Below is a small trained network, with its code and all its weights. Each question gives an input and a class and asks what happens when units are switched off, that is, made to give their printed mean instead of their output.

import numpy as np


def w(rows, s, z=0):
    codes = np.array(rows[::2]) - 128.0
    scale = np.full(codes.shape[1], s)
    scale[-1] = z or s
    return codes * scale


def norm(h):
    return h / np.sqrt((h * h).mean(-1, keepdims=True) + 1e-5)


def f(y):
    return np.maximum(y, 0)


def log_softmax(a):
    a = a - a.max(-1, keepdims=True)
    return a - np.log(np.exp(a).sum(-1, keepdims=True))


def net(x, mask):
    res = np.array(x, float).reshape(1, 2) / 4 @ E
    u = 0
    for l in range(4):
        y = f(norm(res) @ A[l][:, :-1].T + A[l][:, -1])
        res = res + np.where(mask[u : u + 10], y, B[l][:, -1]) @ B[l][:, :-1]
        u += 10
    return log_softmax(norm(res)[-1] @ U[:, :-1].T + U[:, -1])


A, B = {}, {}
E = w([
[2,124,135,73],'x0',
[210,125,116,38],'x1',
],0.0095)
A[0] = w([
[146,118,127,157,106],'0.n0',
[73,116,150,167,91],'0.n1',
[168,203,5,140,7],'0.n2',
[186,174,153,103,133],'0.n3',
[103,111,42,180,86],'0.n4',
[79,120,121,100,140],'0.n5',
[96,82,85,175,66],'0.n6',
[125,83,95,112,68],'0.n7',
[148,147,72,119,68],'0.n8',
[172,66,91,89,118],'0.n9',
],0.012,0.013)
B[0] = w([
[167,204,115,98,160],'0.n0',
[141,160,202,143,208],'0.n1',
[156,248,56,70,128],'0.n2',
[128,181,168,141,247],'0.n3',
[114,172,190,109,159],'0.n4',
[183,111,107,155,253],'0.n5',
[117,136,213,156,144],'0.n6',
[119,98,149,98,128],'0.n7',
[114,147,150,125,128],'0.n8',
[113,152,117,145,221],'0.n9',
],0.012,0.0042)
A[1] = w([
[167,185,85,127,114],'1.n0',
[119,98,111,175,90],'1.n1',
[180,2,86,142,58],'1.n2',
[43,53,158,87,152],'1.n3',
[148,130,174,111,112],'1.n4',
[134,164,175,137,118],'1.n5',
[156,115,67,111,43],'1.n6',
[81,29,71,108,138],'1.n7',
[104,103,76,110,2],'1.n8',
[136,114,196,98,103],'1.n9',
],0.013,0.0068)
B[1] = w([
[13,175,74,106,249],'1.n0',
[142,96,162,2,142],'1.n1',
[104,73,235,107,143],'1.n2',
[209,175,8,193,229],'1.n3',
[115,130,126,109,175],'1.n4',
[120,41,150,121,255],'1.n5',
[67,107,155,130,138],'1.n6',
[102,168,10,206,181],'1.n7',
[156,215,123,195,133],'1.n8',
[141,74,90,100,156],'1.n9',
],0.0071,0.0051)
A[2] = w([
[88,157,159,100,65],'2.n0',
[161,108,107,2,181],'2.n1',
[97,16,112,116,30],'2.n2',
[67,102,71,97,58],'2.n3',
[137,165,187,120,5],'2.n4',
[29,172,105,108,170],'2.n5',
[180,3,188,67,16],'2.n6',
[119,151,24,163,128],'2.n7',
[139,59,7,175,23],'2.n8',
[173,77,137,103,96],'2.n9',
],0.013,0.0034)
B[2] = w([
[156,81,101,146,157],'2.n0',
[5,91,218,109,190],'2.n1',
[255,92,127,173,138],'2.n2',
[195,208,22,151,163],'2.n3',
[102,83,90,179,155],'2.n4',
[190,13,178,142,234],'2.n5',
[237,42,30,112,149],'2.n6',
[160,207,167,92,254],'2.n7',
[148,222,112,129,193],'2.n8',
[135,115,182,118,134],'2.n9',
],0.0099,0.0068)
A[3] = w([
[143,64,71,137,33],'3.n0',
[83,141,136,58,73],'3.n1',
[106,99,99,28,137],'3.n2',
[144,238,106,106,109],'3.n3',
[206,54,82,140,59],'3.n4',
[48,68,144,73,93],'3.n5',
[83,93,145,8,58],'3.n6',
[164,101,95,169,134],'3.n7',
[166,134,102,190,114],'3.n8',
[166,87,96,140,1],'3.n9',
],0.018,0.0059)
B[3] = w([
[169,156,136,59,145],'3.n0',
[194,81,203,109,147],'3.n1',
[126,79,183,155,149],'3.n2',
[108,153,25,170,251],'3.n3',
[232,138,146,48,173],'3.n4',
[74,143,99,248,160],'3.n5',
[40,44,244,218,161],'3.n6',
[138,100,105,86,172],'3.n7',
[106,114,126,90,201],'3.n8',
[224,122,149,39,142],'3.n9',
],0.013,0.012)
U = w([
[116,193,3,169,197],'0',
[74,47,209,202,199],'1',
[228,71,138,41,182],'2',
[51,180,155,42,3],'3',
[64,171,153,56,3],'4',
],0.022,0.015)

Each question gives the input, the list of numbers given to net, and the class t.
The units are the neurons (one row each of A and B). Each row of codes is followed by its name. A weight is (code - 128) times the scale printed after its matrix; where a second scale follows, it is the last column's (A, B and U).
mask holds one flag per neuron, layer by layer. A switched-off neuron (its flag False) gives its mean, the last column of its row in B, instead of its output. The means were averaged over made-up inputs and are rounded, as every weight is.
A unit's drop is (log p(t) with every unit on - log p(t) with that unit switched off) / (log p(t) with every unit on - log p(t) with every unit switched off).
The circuit of an input: a set's keep is (log p(t) with only the set's units on - log p(t) with every unit switched off) / (log p(t) with every unit on - log p(t) with every unit switched off). Starting from the 12 units with the biggest drops (on a tie, the unit counted first), units are removed one at a time, each time the one whose removal leaves the highest keep (on an exact tie, the one counted first), for as long as the keep stays at least 0.8.
circuit, biggest first: the units of the circuit, biggest drop first
unit that matters most: the unit with the biggest drop
top k neurons: the k neurons with the biggest drops, biggest first
top k neurons in layer l: the k neurons of layer l with the biggest drops, biggest first
drop of u: that unit's drop, to one decimal
input [0,-6], class 1: unit that matters most -> 3.n3
input [-3,0], class 2: top 3 neurons -> 0.n5; 1.n3; 2.n5
input [-4,5], class 1: top 3 neurons in layer 2 -> 2.n1; 2.n8; 2.n3
input [-6,-7], class 1: top 2 neurons -> 1.n3; 3.n3
input [7,7], class 0: top 3 neurons -> 1.n7; 1.n3; 0.n1
input [3,-1], class 2: top 2 neurons -> 0.n5; 0.n1
input [-8,6], class 0: top 2 neurons -> 2.n5; 1.n0
input [0,-4], class 1: top 2 neurons -> 3.n3; 2.n5
input [3,3], class 2: top 3 neurons in layer 1 -> 1.n3; 1.n6; 1.n2
input [-4,4], class 0: top 2 neurons -> 0.n3; 0.n9
input [-8,4], class 0: top 2 neurons -> 2.n5; 1.n0
input [1,4], class 1: top 2 neurons -> 2.n1; 1.n7
input [3,-5], class 1: top 2 neurons -> 0.n1; 3.n3
input [2,-5], class 1: circuit, biggest first -> 3.n3
input [0,-5], class 1: drop of 2.n2 -> 0.0
input [0,-7], class 1: drop of 3.n3 -> 0.1
input [0,2], class 2: drop of 0.n9 -> 3.8
